In the rows, zero is written as 128.
Each name stands for a flat space through zero: a line, a plane or more. A row that begins with a name and a colon came from that space; any other row is followed by the name of the space it lies nearest, among the names in its block.
j445j276: [111  78 119 113 133  88 135 140 146 136 131 156 134 133 108 171 138 128
 148 127 140 135  82 158 115 154 134 150 115 119 166]
j219j262: [122 110 120 105 140 117 125 115 140 129 145 136 129 160 118 120 126 149
 134 124 107 147 119 120 141 129 105 135 151 126 127]
j229j967: [125 134 104 106 127 127 139 137 119 117 124 115 127 132 139 148  96 149
 140 104 124 137 138 144 133 114 168 124 142 109 175]
j906j610: [152 142 138 111 129 120 110  90 128 113 129 114  82 185 116  82 152 126
 111 145  88 155 174 129 178 156 165 127  76 158  87]
j906j610: [123 122 149 151 127 120 124 133 141 130 114 139 138 104 127 144 153 109
 123 142 166 120 121 133 110 135 118 132  87 137 124]
j445j276: [163 177  75 119 103 153 191 135  50 119 131  72  68 174 135 114  88 159
 155  92  34  78 145 125 169  97 221  84 166 148 111]
j445j276: [165 124 139 151  70 150 117 113  69 183 150 159  97  84 118  97 152  74
 138 148  32  91 101 168 128 190 128 140 186  79  85]
j906j610: [149 146 128 113 152 164 107 146 145 105 129 109 129 138 101  75  99  80
  83 142 143 120 151  87 131 150 129 118 143 183  78]
j229j967: [ 79 115 127 150 142 100 100 114 129 166 149 132 139 140 171 106 139 193
 137 140 122 175  93 106 117  78  58 162 181  94 140]
j229j967: [120 127 127 138 116 107 168 105 115 132 127 129 122 146 141 166 155 180
 166 109 110 118 123 136 140  91 118 114 104 113 140]
j445j276: [123 150  99 115 166 115 188 149 142  70 103  73 113 199 118 156 111 172
 134 101 171 108 151  87 149  73 182  86  56 218 126]
j229j967: [123 159 102 162 119 109 162 113  67 149 137  80  63 196 158  90 147 195
 150 131  53 115 116 102 162  74 158 116 136 161  81]
j219j262: [126 109 137 136 124 132 141 141 139 134 127 152 156  93 114 160 134 107
 136 124 152 102 102 132 102 137  95 126 134 120 132]
j445j276: [141 175 130 141  97 142 159  94  90 122 117 105 111 127 167 144 136 176
 155 100  92 119 177 142 155  79 153  97 108  92 142]
j229j967: [139 123 112 123 128 127 165 136 116 123 132 122 114 152 105 138 127 130
 142 118 105  94 110 119 136 128 139 111 131 158 106]
j219j262: [107 118 128 131 144  86 114 110 136 130 129 118 101 181 138 112 155 165
 128 145 125 167 126 124 149 119 139 147  86 149 124]
j219j262: [144 115 117 102 117 130 128 129 121 128 134 140 120 126 111 134 115 108
 134 121 101 126 126 156 136 163 157 132 143 111 144]
j229j967: [142 142 149 142  99 131 129 109 115 129 113 137 123  97 142 149 151 120
 137 126 126 124 155 163 132 136 149 122  85  96 143]
j229j967: [142 143 123 146 109 137 123 132  92 146 129 117  98 123 135 100 129 110
 124 141  91 113 124 136 132 142 160 130 143 130 105]
j219j262: [154  94 133 123  85 130 110 138 106 162 135 174 120  70 103 142 135  55
 135 141  90 110  95 197 110 216 160 153 153  75 147]
j445j276: [106 104 145 138 127 114 116 121 146 146 133 159 159  98 138 152 145 137
 138 131 151 142 105 138 105 124  75 146 137  90 152]
j906j610: [ 95 103 124 154 135 121 127 168 136 152 129 145 167  78 140 158 118 123
 134 131 176 115  70 124  74 111  86 147 170 110 158]
j906j610: [113 121 114 111 155 146 107 147 146 130 148 127 157 129 124  98  88 128
 109 128 139 141 111  89 113 117  78 137 206 133 123]
j219j262: [ 99  80 137 136 153  75 141 140 168 123 118 147 137 149 105 172 167 134
 138 142 185 131  84 129 111 136 113 144  58 168 136]
j229j967: [119 134 132 132 137 108 165 102 137 111 122 117 123 171 132 152 156 182
 149 114 132 127 142 110 150  85 112 107  76 150 119]
j906j610: [110 116  81 108 147 127 100 150 105 157 165 110 109 167 135  62  77 147
 119 136  71 155  85 103 131 125 127 158 249 128 123]
j229j967: [116 134 111 108 138 122 129 130 133 114 124 114 133 140 145 141 102 160
 134 109 139 152 143 132 134 103 149 127 133 114 172]
j445j276: [129 133 180 137 135 113 101  96 175 101  99 141 139 120 129 143 179 114
 107 147 194 160 182 140 136 142 122 129   6 139 128]
j445j276: [ 90  43 134  86 162  78  59 148 200 137 138 185 166 114 100 147 124  93
 110 155 192 201  80 165  95 199 105 197 130 101 197]
j906j610: [107 108 136  74 167 121 102  88 189 107 151 146 168 172 122 118 118 177
 123 114 140 194 155  98 151 108  45 136 150 109 145]
j445j276: [132 120  91 116 139 120 169 157 114 117 131 106 106 168 105 136 107 134
 140 115 111  96  99 115 134 124 168 114 139 176 119]
j219j262: [128 142 142 168 120 131 164 165 132 107  84 121 146  73 132 193 141  98
 132 122 211  78 129 142  91 115 164 104  46 153 149]
j219j262: [136 100 131 119 105 127 141 128 125 142 135 165 144  93 112 169 133 109
 152 116 113 109 103 165 115 157 117 132 147  85 154]
j219j262: [143 121 120 111 119 125  91 123 112 143 141 130  94 143 119  82 122 100
 113 149  80 151 129 150 146 179 169 152 150 120 119]
j906j610: [126 144 156 197  89 144 147 130  95 163 117 143 145  52 157 155 164 118
 146 133 136  78 105 136  90 104  86 118 130  93 113]
j906j610: [100 114 118 138 140 139 119 152 133 152 146 139 169  96 142 126 101 140
 129 124 144 127  84 102  91  99  58 142 217 102 141]
[165 200 131 133 117 172 129 109  97 102 114  79  94 145 146  77 115 126
 104 124 100 118 207 106 166 108 177  91 106 155  84] => j445j276
[125 121  97  96 127 124 156 136 121 118 132 124 134 138 130 164  94 158
 155  92 113 129 124 146 134 111 155 119 157 102 182] => j906j610
[119 138 129 124 143 148 107 107 131 142 157 124 141 148 140  75 117 158
 117 131  97 149 131  80 138  98  51 131 203 120  91] => j219j262
[145 162  86 120 141 150 112 163  90 123 133  71  76 171 127  48  76 107
  93 143  88 125 136 100 147 137 210 128 175 186  90] => j229j967
[105 113 142 132 120 100 119  81 131 153 145 150 132 143 154 135 163 188
 154 126  98 167 124 138 142 102  72 145 135  75 144] => j906j610
[123 131  85 132 144 132 124 161  93 150 153  94  91 173 123  59  93 130
 114 144  76 117  84  87 131 124 145 139 213 175  81] => j229j967
[121  69 117 122  99  92 138 131 110 171 147 177 123 107 112 172 146 120
 169 127  83 120  58 188 112 173 130 159 162  71 168] => j445j276
[ 84  84  89 143 137  97 203 163 118 154 146 140 159 132 128 202 120 193
 189  93 129  82  26 109  90  64  68 122 197 121 160] => j445j276
[108 124 107 129 132 141 120 139 113 157 156 129 147 118 147 107  96 155
 135 120 101 133  92 105 111  97  75 140 236  95 134] => j906j610
[117 120 149 162 123 119  67 114 117 176 148 141 110 122 143  57 159 111
 103 178  99 158 103 120 122 153  87 170 162 117  81] => j219j262
[111 109 116 104 124 111 111 123 131 138 136 143 138 120 145 148 111 152
 144 115 120 166 121 162 126 129 136 151 157  70 193] => j445j276
[147 138 143 167 111 135 126 122  98 154 134 125  93 131 119  84 165  97
 117 160  89  96 112 114 132 150 122 127 123 160  50] => j229j967
[146 111 113  96 148 157 105 174 149 115 135 134 144 111  82 102  79  50
  91 138 149 114 113 117 108 187 142 135 175 161 115] => j229j967
[136 123 130 139 125 129 141 135 123 132 129 130 120 130 110 126 141 109
 128 136 122 101 111 121 124 141 125 123 121 153  97] => j445j276
[104 109 157 103 178 153 109 136 219  94 130 158 226  94 109 152 107 120
 101 116 236 147 139  76  92 106   4 122 142 132 140] => j906j610
[151 159  92 145  99 171 168 175  67 137 124 102 117  87 134 134  79 101
 139 105  96  59 109 132 108 117 181 101 196 125 129] => j906j610
[140 131 116 105 122 144 165 134 129 107 123 130 148 116 118 173 104 133
 148  92 132 103 140 138 128 117 138 101 134 113 159] => j219j262
[ 91  81 113 112 144 105 143 136 151 145 150 158 171 126 126 170 118 170
 159 108 139 138  70 122 104 103  57 144 188  94 171] => j229j967
[117 118 129  92 131 112 164 112 162  91 111 142 166 123 133 218 122 174
 163  79 172 143 158 158 133  97 131 108  78  88 214] => j229j967
[145 160 148 119 112 151 118  51 113 138 156 129 117 161 148  78 150 180
 135 120  45 154 180 106 179  99  62 113 162  88  82] => j906j610

Rows lie near named flat spaces through zero. A row that begins with a name and a colon came from that space; any other row is followed by the name of its block's space that it lies nearest.
j56-j27: [103 159 131 116 112 155 114 109  92 159 178 144 188 117 101  76 150  89
 112 110 118  93 173  94 132 146 178 142 153 102 165]
j916-j924: [107 172 134  91 145 158  99 141  80 119 154 143 108 144 119  87 115 130
 141 140 104 114 212 101 141 113 149 158 126  43 137]
j56-j27: [165 199 123 122  49 122 186 155 149 150 176 117 207 147 112 126 164 195
 110  72  66 105  60  51 136 166 143 175 199 129 186]
j691-j569: [ 99  97 150 113 165  90  96 102 137 155 130 162 117 123 135 112 101  90
 119  91 158 130 184 141 108 125 104 179 153 131 101]
j563-j932: [127  74 145 164 154 220 131 127 141 111 120  88 148  82 108 152 138 141
 111  88 109 112 113 111  90 145 143  88 121 123 131]
j442-j520: [109 103 138 118 203 148  57 149 148 108 129 114 113 104 145 149  62 159
  99  46 137 119 172  85  78  96 129 130 115  84 139]
j56-j27: [119  59 114 137 161 215 117 119 103  93 120  93 130 117 116 139 109 152
 132 144  98  93 148 116 109 131 149  66  87  96 141]
j916-j924: [149 121 150 144 127 105 143 130 177 122 107 126 146 123 124 154 141 131
 105  85 148 137  76 137  99 126 100 135 148 185 132]
j563-j932: [118  51 122 122 158 141 109 112 134 130 127 122 120 132 141 135  83 154
 127 109 111 107 158 108 107 133 109 145 132 117 120]
j442-j520: [120 138 109 117 110  98 128 131 123 164 155 135 127 133 148 121 110 146
 137 119 110 132 139 102 149 145 131 166 151 105 119]
j563-j932: [140  81 145 135 165 179  55 129 156 106 130 108 156 119 133 115 101 134
  78  89 143  96 144  68  81  83 133 131 117 159 188]
j916-j924: [ 99 171 120 112 127  77  68 140 111 198 171 158  78 114 176  86  96  99
 142 132 146 169 201  97 172 117 136 217 148  80  89]
j916-j924: [127 180 118 113 112  96 121 133 100 128 128 148 104 148 134 104 139  99
 146 186 148 146 143 153 164 108 137 125 107 122 124]
j916-j924: [124 158 114  86 114  99  97 128  89 138 150 158 101 176 145  75 108 122
 148 189 121 123 194 110 167 103 127 181 127  96 138]
j691-j569: [108  76 130 126 159 124 153 109 133 122 111 129 124 121 118 159 109 138
 136  95 120 119 133 160 103 156 109 110 133 115  95]
j442-j520: [118  97 106 112 164 107  29 136 139 145 151 126 115 129 179 112  51 143
 102 106 149 120 176  63 119  81 134 159 112 122 156]
j563-j932: [122  71 100 167 122 121  95 127 133 185 126 113  53  92 192 132 103 113
 159 188 143 184 135 129 176 130 116 155 108 138  56]
j56-j27: [111 166 135 131 111 122 185 119 110 139 133 140 148 113  95 135 169 104
 143 115 121 133 115 170 135 171 143 108 147 108 103]
j691-j569: [150  44 171  96 149  76 173  90 185  95  85 160 151 193 104 149 109 163
 111  72 118  89 116 153  64 137  30 192 188 194 132]
j442-j520: [142 185 113  88 137  92  91 174 136 105 143 127 113 164 154 134  78 196
 118  98 114 125 139  72 126  87 124 156 126  85 167]
j916-j924: [133 101 135 148 141 132 122 123 153 121 111 117 136 111 128 147 129 120
 112 110 149 131 101 138 107 123 122 104 119 165 130]
j56-j27: [131 138 130 127 116 135 124 116 115 123 130 135 149 136 115 106 148 100
 121 154 140 116 129 135 133 120 142 114 120 150 152]
j916-j924: [110 125 130 125 142 112 146 118 121 131 120 139 118 121 120 140 128 114
 140 120 135 135 137 163 125 144 123 117 129 114  98]
j563-j932: [154 213 158 128 128 126  97 185 166 119 140 119 124 117 138 131 131 159
  97  65 134 153 110  72 114  91 127 175 150 116 157]
j691-j569: [157 129 158 156 105 125 198 147 169 131  96 119  85 120 128 168 163 157
 152 121 107 175  71 158 134 158  74 169 163 144  65]
j691-j569: [144 170 131 142 101 135 121 159 140 152 147 117 114 113 147 122 139 144
 128 123 117 156 114  89 150 126 133 169 145 117 124]
j563-j932: [127 135 146  97 148 145 133 118 124  84 130 136 189 156  84 121 129 141
  98  79 116  71 140 115  81 122 135 108 139 123 190]
j442-j520: [151 158 144 128  87 148 154 115 108 109 121 140 152 157  96  89 188  91
 130 195 131 115 116 149 146 118 134 122 125 169 160]
j442-j520: [129  87 127 175 125 207 152 110 110 111 104  97 133  90 104 138 175  90
 138 181 133 129  98 170 132 144 155  43  85 153 115]
j916-j924: [128 192 116 172  89 124 155 159 141 176 149 105 127  66 142 155 165 123
 135 105 130 181  66 124 160 162 163 114 139 119  93]
j691-j569: [164 124 104 127  61 136 180 123 125 129 141 115 173 167 119 120 154 170
 135 167  80  99  76  99 150 152 129 131 147 159 169]
j691-j569: [115  98 119 124 128 125 132 107 116 142 134 135 135 131 127 120 121 118
 135 137 123 116 144 134 132 144 129 129 132 127 120]
j916-j924: [127 142 135 134 126 109 130 133 141 143 130 133 124 116 133 134 131 122
 125 108 137 144 119 131 128 133 123 144 141 132 114]
j56-j27: [143 105 119 121 115 118 159 136 151 131 133 116 140 145 135 154 109 193
 129  90  87 116 100  97 118 152 105 155 160 122 131]
j563-j932: [104  61  99 165 135 158 128 111 117 165 131 104 107  79 149 147 117 115
 149 147 124 145 127 140 145 163 146  94 108 117  76]
j563-j932: [115 155 117 107 110  89 194 119 106 128 126 147 134 149 106 143 143 136
 157 131 107 125 118 173 142 168 123 114 144 100 103]
j442-j520: [159  84 151 117 180 101 125 130 173  41  51 127 101 170 122 174 104 151
 112 128 166 122  93 182  74  74  65  85  89 190 142]
j442-j520: [142 115  97 127  96 102 114 120 121 144 134 129 125 152 155 109 120 125
 136 191 134 129 117 118 161 114 129 132 113 163 142]
j691-j569: [138 101 152  98 164 117  72 124 150 101 121 145 132 165 133 106  89 137
  96 103 144 100 170  95  90  79  96 175 135 150 171]
j442-j520: [113 166 135 119  99 130 151 124 108 168 167 145 150 122 114  98 151 118
 136 109 100 124 154 107 147 164 144 178 174  90 120]
j56-j27: [129 149 119 144 105 105 151 134 142 155 138 124 141 107 134 145 142 129
 128 106 129 146  89 129 138 152 136 126 144 138 114]
j691-j569: [174 196 153 131 111 135 103 174 156  98 119 119 113 143 136 118 148 145
 108 138 141 149 100  95 131  74 117 157 124 153 166]
j56-j27: [129 172 132 128 108 140 168 146 126 135 146 121 146 118 111 139 148 156
 133  91  94 129 109 112 131 159 140 136 156  91 126]
j916-j924: [121 140  98 149  89 144 150 142 118 182 168 106 132  95 147 134 132 155
 146 120  87 144 110  88 164 174 158 144 150  88 104]
j563-j932: [110  33 131 128 134 182 236  73  90  97  92 128 135 146  70 152 157 134
 175 166  72  89 131 211 116 203 104  75 130 107  79]
j56-j27: [144  24  96 131 113  96 170  99 163 138 117 114 158 155 143 170  93 189
 129 109  94  98  73 118 110 166  89 127 152 178 128]
j442-j520: [137 136 171 137 104 179 201 101 110 101 107 140 159 138  61 110 210  87
 137 158 114 110 116 182 121 158 122 114 146 150 127]
j691-j569: [145 182 108 149  48 125 166 138 115 177 161 122 143 120 136 107 178 121
 147 174 106 151  87 109 187 159 155 150 150 137 124]
j563-j932: [160  61 135 115 133 100 112 103 161  96  95 138 142 181 133 123 109 135
 106 152 148  99 112 132 101  91  79 140 124 215 168]
[107 105  80 162 117 158  93 129 100 177 157  99 111  78 166 124 113 112
 144 169 128 148 135 104 171 141 180  93  92 105 105] => j916-j924
[148 144 157  89 144  72 117 122 167  88 115 156 181 179 106 125 116 139
  81  65 152  89 116 119  73  93  95 151 156 182 196] => j691-j569
[168 214 121 131  99 157  93 197 149 117 161  91 143 125 149 127 125 196
  99  96 102 134  91  27 135  92 159 148 131 105 194] => j691-j569
[128 118 127  93 117  88 143 106 102 126 117 165  94 184 130  98 123 116
 160 197 123 125 170 162 155 123  92 170 133 127 108] => j563-j932
[164 172 120 111  77  93 100 148 137 148 153 139 126 171 159  85 127 145
 121 169 124 134 124  70 164  93 118 203 148 157 169] => j916-j924
[ 93  89 125 144 139 152  54 100 114 194 173 134 145  84 149  78 111  68
 108 117 151 122 192  83 134 128 164 164 138 128 129] => j442-j520
[168 193 159 122 110  96 141 158 172 100 114 134 145 151 118 137 153 147
 101  93 141 137  77 119 109 101 103 155 152 170 164] => j691-j569
[101 115 134 136 135 107 106 110 134 179 150 144 134  98 139 113 121  90
 120  94 147 139 156 122 128 144 133 166 155 130 103] => j442-j520
[127 140 129 123 132 123 109 148 148 147 153 121 137 117 143 133 103 163
 112  66 112 127 132  74 116 131 129 169 157 103 138] => j691-j569
[136 197 185 149 149 105 153 154 181 107  97 134 134  89  99 169 171 103
  99  39 173 167  74 172  85 124 111 119 150 156 111] => j916-j924
[112 155 148 135 134 104  97 133 135 171 142 148  98 101 147 107 129  86
 127 114 157 166 162 128 142 122 124 185 148 121  92] => j691-j569
[146 139 120 111 149 109 104 155 144  87 110 119 109 154 144 149  94 171
 119 123 134 127 116 115 114  88 114 113 102 127 153] => j442-j520
[139 171 102 148  98 163 141 176 134 149 163  85 135  94 146 154 126 195
 131  90  79 143  87  61 147 153 164 126 139  74 133] => j691-j569
[128 191 129 125 110 121 151 133 116 117 134 134 165 126 100 126 164 108
 120 121 137 122 103 145 129 133 158  89 125 131 154] => j563-j932
[148 117 142 141 113 153 115 111 119 110 108 133 125 142 118  94 164  78
 126 206 156 127 127 152 141  97 126 115 101 186 147] => j563-j932
[140 193 142 111 113  92 108 164 129 147 137 148  60 146 160 104 121 138
 149 153 128 175 161 111 167 102 101 219 147  94  97] => j563-j932
[148 175 140 133 126 142 144 167 137 100 112 113  96 127 127 150 141 159
 137 128 117 153 104 130 132 116 120 124 119 104 119] => j56-j27
[103 116 134  96 158 164  74 110  87 121 152 145 139 143 116  74 106 104
 119 138 124  87 219  98 119 105 151 145 120  88 162] => j563-j932
[135  77 139 115 159 165 121 120 130  84 108 120 128 152 115 132 108 155
 122 127 111  95 148 121  96 113 108 119 116 125 149] => j442-j520

Each name stands for a flat space through zero: a line, a plane or more. A row that begins with a name and a colon came from that space; any other row is followed by the name of the space it lies nearest, among the names in its block.
j690_j474: [116  88 165 159 125 112 115 148 139 118 153 137 122 160 111 143 209 172
 116 158 111 100 134 145 102  98 116 147 154 116 134]
j690_j474: [123 118 119 118 105 131 120 128 123 130 119 120 126 128 123 124 124 117
 122 141 123 127 153 114 151 133 120 128 140 114 129]
j690_j474: [103 157 139 187 144  85 122 162 157  69 159 141 117 188 121 113 189 162
 169 146 104 147  80 159  96 144 117 143 116 117 116]
j540_j322: [139  66 155 104  93 112 112 135  90 157 139  88 146 133 107 133 170 157
  84 180 115  88 169 120 100  82 116 156 169 112 142]
j690_j474: [164 128 177 106 236 140 136  98 142 151 116 117 172 120 122 143 112 161
  77  77 155  97 129 102 106  93 140 134 127 174 137]
j690_j474: [ 94 150 225 125 208 102 107 152 199 110 162  89 148 170 107 100 199 204
 108 129  87 147 156 149  92  80 125 121 176 140 158]
j690_j474: [116 185 159 114 162 125 129 125 146 134 159 116 117  96 150 106 111 151
 135  99 129 159  92 178  72 102 166  96 107 158 150]
j317_j910: [131 142 163 157 193 141 117 131 187  92 158 156 117 146 119 132 167 142
 110 101 116 142 117 142 139 109  95 119 109 139 139]
j203_j936: [102  97 104 156  56 125 115 152 140 101 126 146 103 163 109 134 181 106
 144 168  98 133 170 113 195 161  84 138 153  75 115]
j203_j936: [ 72 110  71 186 141 139 128 143 139  97  55 192 115 157 157 129  68 119
 210 154 157 103  82 124 117 172 176 122 137 141 109]
j540_j322: [151 103 146 124 170 136 139 133 133 135 132 122 155 137 119 130 127 131
 119 130 123 130 127 127 111 103 110 137 136 150 132]
j203_j936: [159  57 123  84  69 154 171 127  73 211 118 111 153  86 130 155 113 100
 132 147 129 121 164 132 116 106 137 132 172 139 126]
j317_j910: [101 161 168 134 177 139 154 126 179 144 123 148 129 121 142 138 139 155
 156  76 132 145 124 151 119 133 171  97 148 157 130]
j203_j936: [ 86 201 111 146 148  95 123 145 155  82 113 118 127 163 139  86 100 133
 185 126 119 169  96 133 123 176 150 118 118 125 116]
j203_j936: [159 126 132 160 173 112 130  95  96 131 120 159 133 124 135 171 141 172
  96  92 184  49  69 115  81 123 164 158  84 149 113]
j203_j936: [116 172 188  89 190 139 123 117 175 144 143  99 137 104 132 108 121 155
 101  86 119 156 152 143 118  95 147  93 142 155 158]
j540_j322: [104 202 139  83  87  55 101  86  77 150  99  58 136 119 127 119 135 191
  81 102 162  67 157  74 125 169 204 147 132  90 115]
j690_j474: [101 192 106  29  72 142  76  95 105 151 115  56 101  47 149  67  22  95
  78 130 132 156 184 114 159 119 157  78 118 108 170]
j317_j910: [104  94 111 151 162 146  98 136 150  95  89 152 127 155 127 118  97 123
 130 160 133 106 133 105 141 123 117 129 140 131 136]
j203_j936: [132 119 126 178 186 159 138 127 173 100 123 195 116 142 132 156 137 120
 142  96 141 124  98 132 148 135 112 121 106 149 120]
j317_j910: [143 184 165 105 161  91 216 131 131 182 120  91 193 143 127 138 146 151
 189  62 123 171 123 127 109 178 175 134 163 158  88]
j203_j936: [104 129 132 141 152 132  88 122 147 100 119 141 109 133 131 119 122 147
 105 137 138 101 126 123 126 113 134 122 121 125 145]
j317_j910: [161 159 127 104 122 130 129  96 108 144 145 119 122  91 130 139 121 120
  86  86 147 121 125 119 142 129 129 126  89 127 128]
j317_j910: [ 68 221 139 174 122  99  89  92 167  87 125 176  59 123 145 151 183 187
 109  58 168  77 105 124 158 180 191 108  85  95 120]
j317_j910: [137 126 109 149  91  98 122 140 104 104 145 123 123 154 117 126 160 128
 132 155 118 124 113 126 126 144 105 155 112 101 113]
j540_j322: [ 95 168 104 157  40  93 113 120 108 112 139 148  75 124 137 144 178 145
 138 122 141 103 114 136 145 176 159 131 103  79 110]
j203_j936: [117 222 155 157 191  61 143 102 130 115 116 126 144 154 137 142 158 208
 139  55 171  88  66 115  82 177 206 148  96 141  96]
j690_j474: [102  73 169 125 145 132 112 118 144 152  84 130 145 148 110 158 170 174
  89 133 138  58 196  81 153 115 146 141 196 118 132]
j540_j322: [136 129 105 124 203 169 132 148 166  98 115 134 148 135 138  85  36  74
 163 140 111 195 106 138 129 114  92 104 116 170 143]
j317_j910: [134 119 159 104 125 134  87 129 146 114 165  99 117 125 107 110 160 132
  65 147  99 136 173 126 150  84  79 125 131 107 159]
j540_j322: [141 156 123 108  59 145 161 125 128 158 170 133  99  83 134 141 151  88
 142  93 110 183 143 161 167 146 116 100 115 113 124]
j540_j322: [141 162 124  56 114 144 132 127 126 150 138  67 143  92 129  82  64  80
 121 126 100 200 169 127 155 122 107  99 133 131 147]
j690_j474: [110 166 132 118 135  96  81 130 137  85 133  88 126 155 115  87 129 144
  99 149 113 132 143 106 139 131 110 136 119 102 139]
j540_j322: [120 127 117  99  64 165 152 125 129 170 134 138 102  76 143 137 113  86
 147 113 119 165 160 152 163 135 137  90 142 123 134]
j317_j910: [124 137 110 187  97  94 127 148 123  85 158 157 103 166 123 137 189 139
 158 145 120 126  80 150 114 153 112 152  98 103 107]
j540_j322: [194 111 136 101 153 138 174 149 106 152 175  96 170 118 122 113 107  93
 144 138  99 193 100 164  80  88  84 136 115 167 132]
j690_j474: [ 89 186 139 154 150  74  86 148 160  57 141 103 121 186 116  84 158 166
 134 149 105 142 113 125 121 147 118 139 117 102 129]
j540_j322: [125 128 114  98  40 117 149 122  72 182 132 108 117  84 144 138 124 125
 143 135 137 122 133 148 104 135 173 123 139 116 123]
[146 104 154 139 198 152 141 128 162 127 124 148 150 142 119 143 135 131
 118 107 128 127 131 120 134 108 107 129 137 156 130] => j540_j322
[134 134 170 123 184 156 136 118 172 139 140 144 129 113 128 141 141 138
 107  84 128 137 139 138 137 103 125 106 132 153 143] => j203_j936
[118 198 195  65 181 116 121 114 157 153 151  62 147  98 132  91 114 166
  94  87 116 163 153 143  99  94 161  96 141 152 160] => j203_j936
[140  92  41 140  83 137 116  77  59 137  35 169 122 115 137 175  66 100
 104 120 205  23 132  38 188 192 159 159 104 102  90] => j690_j474
[148 112  89 128 104 151 144 100  86 159 102 161 117  85 149 161  85 106
 128 107 173  91 103 121 125 140 161 127 102 140 116] => j690_j474
[113 131 138 169 171 122 101 126 166  81 121 158 118 167 116 136 163 151
 111 120 133 101 124 107 152 137 111 138 119 118 124] => j540_j322
[141 143 103 159 124 119 108 140 140  70 156 141 110 158 115 114 147 104
 125 142 110 152 107 127 157 143  69 141  86 104 122] => j203_j936
[ 87 128 117 164 129 135 155 116 135 150  76 186 115 122 155 169 123 151
 178  94 170  84 105 129 121 169 207 116 146 142 105] => j690_j474
[161 120  71 158  78 113 204 142  60 160 126 156 141 121 152 156 106  98
 221 128 149 141  44 164  71 171 163 149 103 149  81] => j317_j910
[111 118  92 137  41 119 176 166 128 135 119 128 133 161 118 128 155  80
 211 153  86 189 161 127 186 195 103 132 172  93  92] => j203_j936
[129  98 109  87  16 108 140 146  75 166 132  76 137 123 114 118 143 103
 139 180  97 146 183 120 146 141 114 143 172  87 120] => j203_j936
[145 193 135  71  58 133 105  65  89 173 164 109  75  27 146 146 128 132
  43  62 164 102 146 134 149 120 167  98  73 105 148] => j317_j910
[124 154 176  95 174 149 102 105 172 133 140 113 122 104 121 122 134 144
  67  88 125 131 172 117 159  98 121 101 131 134 157] => j317_j910
[ 96 139 138 109 120 116 116 124 133 138  99 105 134 132 127 117 122 147
 125 131 129 115 164 106 141 140 156 123 162 117 130] => j317_j910
[104 148 129 111 176 126  90 120 152 101  91 104 141 146 124  95  82 136
 105 134 132 120 153  87 150 131 130 123 138 128 140] => j540_j322
[176  64  93 159 134 177 110 133 129  92 156 178 106 126 118 142 122  71
  99 156 122 130 108 134 155  93  41 137  81 128 139] => j203_j936
[126 114 112 130  98 111  78 123  98 102 134 115 110 133 121 116 132 138
  85 170 133  90 129 114 120 110 113 147 109 100 140] => j203_j936
[162 171 151  95 151 141 130  89 132 149 152 118 123  82 130 140 125 127
  73  63 146 130 135 122 148 118 129 112  91 138 137] => j317_j910
